Here is a tiny trained network, its code and every weight. The questions are about switching its units off for an input and a target symbol, where a switched-off unit gives its printed mean instead of its output.

import numpy as np


def w(rows, s, z=0):
    codes = np.array(rows[::2]) - 128.0
    scale = np.full(codes.shape[1], s)
    scale[-1] = z or s
    return codes * scale


def norm(h):
    return h / np.sqrt((h * h).mean(-1, keepdims=True) + 1e-5)


def f(y):
    return np.maximum(y, 0)


def softmax(a):
    e = np.exp(a - a.max(-1, keepdims=True))
    return e / e.sum(-1, keepdims=True)


def log_softmax(a):
    a = a - a.max(-1, keepdims=True)
    return a - np.log(np.exp(a).sum(-1, keepdims=True))


def net(x, mask):
    ids = ['αδηθλξπστφψω'.index(c) for c in x.split()]
    T = len(ids)
    res = E[ids] + P[:T]
    u = 0
    for l in range(3):
        q, k, v = (norm(res) @ M[l].T for M in (Q, K, V))
        z = softmax(np.where(np.tri(T) > 0, q @ k.T / 2**0.5, -1e9)) @ v
        res = res + np.where(mask[u], z, O[l][:, -1]) @ O[l][:, :-1]
        u += 1
        y = f(norm(res) @ A[l][:, :-1].T + A[l][:, -1])
        res = res + np.where(mask[u : u + 12], y, B[l][:, -1]) @ B[l][:, :-1]
        u += 12
    return log_softmax(norm(res)[-1] @ U[:, :-1].T + U[:, -1])


Q, K, V, O, A, B = {}, {}, {}, {}, {}, {}
E = w([
[184,104,98,250],'α',
[156,159,54,136],'δ',
[187,83,199,109],'η',
[178,137,83,82],'θ',
[113,104,122,237],'λ',
[159,145,69,109],'ξ',
[142,148,64,121],'π',
[137,140,70,110],'σ',
[144,132,82,87],'τ',
[27,38,163,105],'φ',
[160,144,71,107],'ψ',
[126,106,140,207],'ω',
],0.02)
P = w([
[101,4,164,130],'0',
[105,159,66,180],'1',
[136,153,73,159],'2',
[143,150,78,146],'3',
[150,147,84,137],'4',
[154,144,87,128],'5',
[158,143,91,123],'6',
[159,140,94,117],'7',
[162,138,96,113],'8',
[162,137,98,109],'9',
[165,137,100,105],'10',
[167,136,101,102],'11',
[167,135,102,100],'12',
[167,133,103,98],'13',
],0.013)
Q[0] = w([
[130,74,189,101],'0.h1',
[167,79,4,105],'0.h1',
],0.016)
K[0] = w([
[120,134,153,122],'0.h1',
[141,3,95,146],'0.h1',
],0.023)
V[0] = w([
[127,63,3,163],'0.h1',
[6,84,135,54],'0.h1',
],0.0073)
O[0] = w([
[237,38,32,228,254],'0.h1',
[76,50,2,50,181],'0.h1',
],0.0061,0.0028)
A[0] = w([
[51,136,177,8,97],'0.n1',
[99,220,80,239,5],'0.n2',
[151,206,199,24,111],'0.n3',
[155,193,211,2,92],'0.n4',
[185,95,124,42,157],'0.n5',
[148,169,200,62,107],'0.n6',
[71,122,30,143,134],'0.n7',
[69,251,231,142,96],'0.n8',
[193,113,80,33,151],'0.n9',
[104,172,138,175,26],'0.n10',
[107,251,68,154,141],'0.n11',
[153,204,193,136,117],'0.n12',
],0.013,0.025)
B[0] = w([
[160,138,74,130,140],'0.n1',
[249,156,2,131,128],'0.n2',
[109,135,95,60,146],'0.n3',
[192,86,59,55,144],'0.n4',
[118,180,103,136,242],'0.n5',
[109,145,99,73,145],'0.n6',
[150,176,112,133,200],'0.n7',
[80,96,94,210,129],'0.n8',
[98,160,107,128,247],'0.n9',
[114,4,159,107,128],'0.n10',
[113,159,121,67,172],'0.n11',
[104,138,106,150,143],'0.n12',
],0.022,0.013)
Q[1] = w([
[121,112,68,105],'1.h1',
[158,253,134,86],'1.h1',
],0.013)
K[1] = w([
[9,147,59,51],'1.h1',
[19,40,254,89],'1.h1',
],0.0075)
V[1] = w([
[43,254,175,88],'1.h1',
[125,41,109,104],'1.h1',
],0.0085)
O[1] = w([
[151,55,184,80,255],'1.h1',
[9,136,152,133,88],'1.h1',
],0.015,0.006)
A[1] = w([
[124,134,75,82,109],'1.n1',
[124,50,109,198,153],'1.n2',
[164,72,163,197,86],'1.n3',
[121,128,154,203,6],'1.n4',
[223,153,116,141,107],'1.n5',
[192,133,241,159,59],'1.n6',
[185,156,173,233,123],'1.n7',
[209,112,147,251,107],'1.n8',
[191,168,103,159,121],'1.n9',
[180,190,136,106,114],'1.n10',
[98,106,109,226,139],'1.n11',
[78,110,112,145,160],'1.n12',
],0.016,0.025)
B[1] = w([
[87,101,106,91,254],'1.n1',
[153,92,182,95,179],'1.n2',
[68,30,106,106,142],'1.n3',
[247,6,7,71,128],'1.n4',
[87,126,132,162,190],'1.n5',
[99,128,213,192,131],'1.n6',
[102,58,107,92,174],'1.n7',
[136,76,88,37,185],'1.n8',
[129,118,141,151,226],'1.n9',
[91,98,147,126,220],'1.n10',
[148,99,149,77,168],'1.n11',
[163,97,130,121,198],'1.n12',
],0.025,0.0077)
Q[2] = w([
[82,255,39,96],'2.h1',
[237,59,31,126],'2.h1',
],0.0087)
K[2] = w([
[136,253,143,76],'2.h1',
[159,113,47,137],'2.h1',
],0.012)
V[2] = w([
[76,137,2,86],'2.h1',
[112,108,152,81],'2.h1',
],0.0071)
O[2] = w([
[220,178,254,109,254],'2.h1',
[131,193,89,146,148],'2.h1',
],0.0085,0.0095)
A[2] = w([
[98,201,215,139,45],'2.n1',
[74,181,130,88,97],'2.n2',
[127,182,112,178,79],'2.n3',
[176,36,170,146,181],'2.n4',
[172,72,251,167,189],'2.n5',
[169,136,226,103,40],'2.n6',
[50,158,178,80,99],'2.n7',
[68,74,187,164,216],'2.n8',
[150,196,172,138,63],'2.n9',
[77,177,125,164,144],'2.n10',
[194,185,221,180,95],'2.n11',
[120,87,161,90,8],'2.n12',
],0.021,0.011)
B[2] = w([
[94,136,246,123,134],'2.n1',
[150,114,165,145,254],'2.n2',
[103,83,154,131,154],'2.n3',
[108,122,167,184,230],'2.n4',
[94,152,251,105,179],'2.n5',
[122,69,106,175,136],'2.n6',
[128,37,103,162,200],'2.n7',
[171,153,228,146,175],'2.n8',
[156,194,159,68,138],'2.n9',
[127,82,150,153,179],'2.n10',
[145,97,184,198,133],'2.n11',
[155,104,77,199,157],'2.n12',
],0.025,0.0097)
U = w([
[74,128,224,104,139],'α',
[64,3,111,162,1],'δ',
[89,118,123,18,137],'η',
[221,150,164,85,4],'θ',
[120,202,160,97,143],'λ',
[157,112,110,174,93],'ξ',
[136,109,79,174,105],'π',
[183,140,47,155,108],'σ',
[165,188,95,95,137],'τ',
[5,113,72,131,113],'φ',
[178,129,123,177,103],'ψ',
[60,179,122,136,192],'ω',
],0.022,0.0096)

Each question gives the input, a string of symbols that net reads in full, and the target symbol t.
The units are the heads (2 rows each of Q, K, V and O) and the neurons (one row each of A and B). Each row of codes is followed by its name. A weight is (code - 128) times the scale printed after its matrix; where a second scale follows, it is the last column's (O, A, B and U).
mask holds one flag per unit, layer by layer, with each layer's heads first. A switched-off unit (its flag False) gives its mean, the last column of its rows in O or B, instead of its output. The means were averaged over made-up inputs and are rounded, as every weight is.
A unit's drop is (log p(t) with every unit on - log p(t) with that unit switched off) / (log p(t) with every unit on - log p(t) with every unit switched off).
The circuit of an input: a set's keep is (log p(t) with only the set's units on - log p(t) with every unit switched off) / (log p(t) with every unit on - log p(t) with every unit switched off). Starting from the 12 units with the biggest drops (on a tie, the unit counted first), units are removed one at a time, each time the one whose removal leaves the highest keep (on an exact tie, the one counted first), for as long as the keep stays at least 0.8.
circuit, biggest first: the units of the circuit, biggest drop first
top k neurons: the k neurons with the biggest drops, biggest first
k most important neurons of layer l: the k neurons of layer l with the biggest drops, biggest first
input η θ φ τ, target η: circuit, biggest first	(2.n4)
input λ η ω η η η η η δ ω ψ τ, target λ: circuit, biggest first	(1.n7 0.n5 0.n9 1.h1)
input ψ σ φ η σ φ ω η σ, target ψ: 4 most important neurons of layer 2	(2.n5 2.n10 2.n7 2.n3)
input η φ σ ω δ η η σ, target η: 3 most important neurons of layer 0	(0.n11 0.n7 0.n5)
input λ φ η η φ, target δ: 2 most important neurons of layer 0	(0.n9 0.n3)
input ψ η η ψ α η θ, target ψ: top 2 neurons	(2.n5 1.n8)
input λ τ σ θ η η ψ σ, target λ: 2 most important neurons of layer 1	(1.n7 1.n5)
input τ φ φ η τ λ η φ η φ η σ ω φ, target η: top 2 neurons	(0.n1 1.n10)
input λ φ φ η λ τ θ θ, target λ: 2 most important neurons of layer 1	(1.n7 1.n5)
input π φ τ α, target α: circuit, biggest first	(1.n2 2.n5 1.n9 0.n5)
input λ ψ ω η ψ φ η η τ π φ τ, target λ: 2 most important neurons of layer 0	(0.n5 0.n1)
input τ φ σ σ η η ξ λ η λ ψ τ, target τ: top 4 neurons	(2.n7 2.n4 2.n5 0.n7)
input δ ω δ η φ λ φ θ, target δ: top 2 neurons	(1.n8 2.n3)
input η η η ψ, target η: circuit, biggest first	(0.n11)
input ω η η η τ σ, target ω: 2 most important neurons of layer 0	(0.n7 0.n5)
input η η η φ φ η θ λ ψ, target η: top 3 neurons	(0.n11 2.n4 0.n9)
input λ ψ η ψ τ η ψ η ψ, target λ: top 3 neurons	(1.n7 0.n5 0.n9)
input τ η α φ φ η φ η η θ, target τ: top 3 neurons	(2.n7 2.n4 2.n5)
input λ λ η η α π α δ, target λ: top 3 neurons	(1.n7 2.n9 0.n9)
input σ η λ φ δ τ ψ, target σ: top 2 neurons	(2.n5 2.n4)
input τ η ξ, target τ: top 2 neurons	(0.n11 2.n7)
